Below is a small trained network, with its code and all its weights. Each question gives an input and a class and asks what happens when units are switched off, that is, made to give their printed mean instead of their output.

import numpy as np


def w(rows, s, z=0):
    codes = np.array(rows[::2]) - 128.0
    scale = np.full(codes.shape[1], s)
    scale[-1] = z or s
    return codes * scale


def f(y):
    return np.maximum(y, 0)


def log_softmax(a):
    a = a - a.max(-1, keepdims=True)
    return a - np.log(np.exp(a).sum(-1, keepdims=True))


def net(x, mask):
    res = np.array(x, float).reshape(1, 4) / 4 @ E
    y = f(res @ A[0][:, :-1].T + A[0][:, -1])
    res = res + np.where(mask, y, B[0][:, -1]) @ B[0][:, :-1]
    return log_softmax(res[-1] @ U[:, :-1].T + U[:, -1])


A, B = {}, {}
E = w([
[153,98,5],'x0',
[129,130,127],'x1',
[75,2,137],'x2',
[249,79,173],'x3',
],0.0048)
A[0] = w([
[51,199,73,80],'N1',
[182,229,81,30],'N2',
[142,175,116,64],'N3',
[93,73,110,107],'N4',
[192,105,180,69],'N5',
[97,134,122,89],'N6',
[150,130,46,60],'N7',
[158,108,33,44],'N8',
[105,144,223,37],'N9',
[191,192,117,165],'N10',
[61,187,116,71],'N11',
[88,41,146,5],'N12',
[236,117,132,100],'N13',
[106,125,255,51],'N14',
[102,70,136,45],'N15',
[160,196,128,32],'N16',
[204,87,146,39],'N17',
[144,81,37,82],'N18',
[100,84,132,66],'N19',
[169,221,137,24],'N20',
[171,198,79,152],'N21',
[199,110,153,49],'N22',
[174,141,41,81],'N23',
[233,140,146,117],'N24',
[181,56,162,135],'N25',
[137,121,92,84],'N26',
[107,84,122,77],'N27',
[107,61,117,69],'N28',
[75,157,233,62],'N29',
[98,52,146,25],'N30',
[126,67,133,92],'N31',
[175,89,143,76],'N32',
[75,170,107,53],'N33',
[123,16,137,74],'N34',
[148,81,40,81],'N35',
[42,136,111,49],'N36',
],0.0072,0.0026)
B[0] = w([
[43,128,31,252],'N1',
[36,177,253,214],'N2',
[85,148,173,156],'N3',
[103,115,188,188],'N4',
[48,197,54,183],'N5',
[98,157,100,148],'N6',
[180,222,133,176],'N7',
[195,244,129,184],'N8',
[193,252,124,190],'N9',
[114,41,202,246],'N10',
[72,135,47,215],'N11',
[32,176,209,173],'N12',
[50,157,39,210],'N13',
[234,246,120,223],'N14',
[68,157,177,157],'N15',
[72,179,205,169],'N16',
[33,213,71,169],'N17',
[204,218,137,202],'N18',
[76,169,151,154],'N19',
[58,167,236,195],'N20',
[116,41,211,244],'N21',
[32,217,76,165],'N22',
[178,234,140,194],'N23',
[71,115,35,220],'N24',
[94,90,46,220],'N25',
[148,176,126,144],'N26',
[90,148,169,155],'N27',
[74,149,184,172],'N28',
[228,226,102,230],'N29',
[56,167,193,167],'N30',
[95,126,181,171],'N31',
[71,177,81,162],'N32',
[66,165,63,180],'N33',
[64,122,228,212],'N34',
[199,220,134,199],'N35',
[45,198,53,195],'N36',
],0.018,0.0022)
U = w([
[125,122,132,253],'0',
[76,111,231,54],'1',
[75,118,37,38],'2',
[235,183,145,69],'3',
[182,2,123,162],'4',
],0.0065,0.0072)

Each question gives the input, the list of numbers given to net, and the class t.
The units are the neurons (one row each of A and B). Each row of codes is followed by its name. A weight is (code - 128) times the scale printed after its matrix; where a second scale follows, it is the last column's (A, B and U).
mask holds one flag per neuron, in row order. A switched-off neuron (its flag False) gives its mean, the last column of its row in B, instead of its output. The means were averaged over made-up inputs and are rounded, as every weight is.
A unit's drop is (log p(t) with every unit on - log p(t) with that unit switched off) / (log p(t) with every unit on - log p(t) with every unit switched off).
The circuit of an input: a set's keep is (log p(t) with only the set's units on - log p(t) with every unit switched off) / (log p(t) with every unit on - log p(t) with every unit switched off). Starting from the 12 units with the biggest drops (on a tie, the unit counted first), units are removed one at a time, each time the one whose removal leaves the highest keep (on an exact tie, the one counted first), for as long as the keep stays at least 0.8.
circuit, biggest first: the units of the circuit, biggest drop first
top k neurons: the k neurons with the biggest drops, biggest first
drop when u is switched off: that unit's drop, to one decimal
input [7,3,7,-2], class 1: circuit, biggest first -> (N34; N4)
input [-5,2,-6,8], class 2: circuit, biggest first -> (N24; N13)
input [-7,2,-2,5], class 3: circuit, biggest first -> (N14)
input [-4,5,-6,8], class 2: circuit, biggest first -> (N24; N13)
input [-8,0,4,-7], class 3: circuit, biggest first -> (N29; N14)
input [-2,7,-8,-7], class 1: circuit, biggest first -> (N2; N20)
input [7,-2,0,7], class 2: circuit, biggest first -> (N13; N24)
input [-8,-5,7,4], class 3: top 3 neurons -> (N14; N29; N9)
input [-6,-7,6,8], class 2: top 2 neurons -> (N25; N5)
input [-2,1,-5,7], class 2: top 2 neurons -> (N24; N13)
input [-1,3,1,5], class 2: drop when N25 is switched off -> 0.1
input [2,2,0,-1], class 4: drop when N16 is switched off -> 0.0
input [4,0,-7,2], class 1: drop when N2 is switched off -> 0.2
input [-7,5,3,-4], class 3: drop when N29 is switched off -> 0.2
input [6,-6,8,0], class 1: top neuron -> (N34)
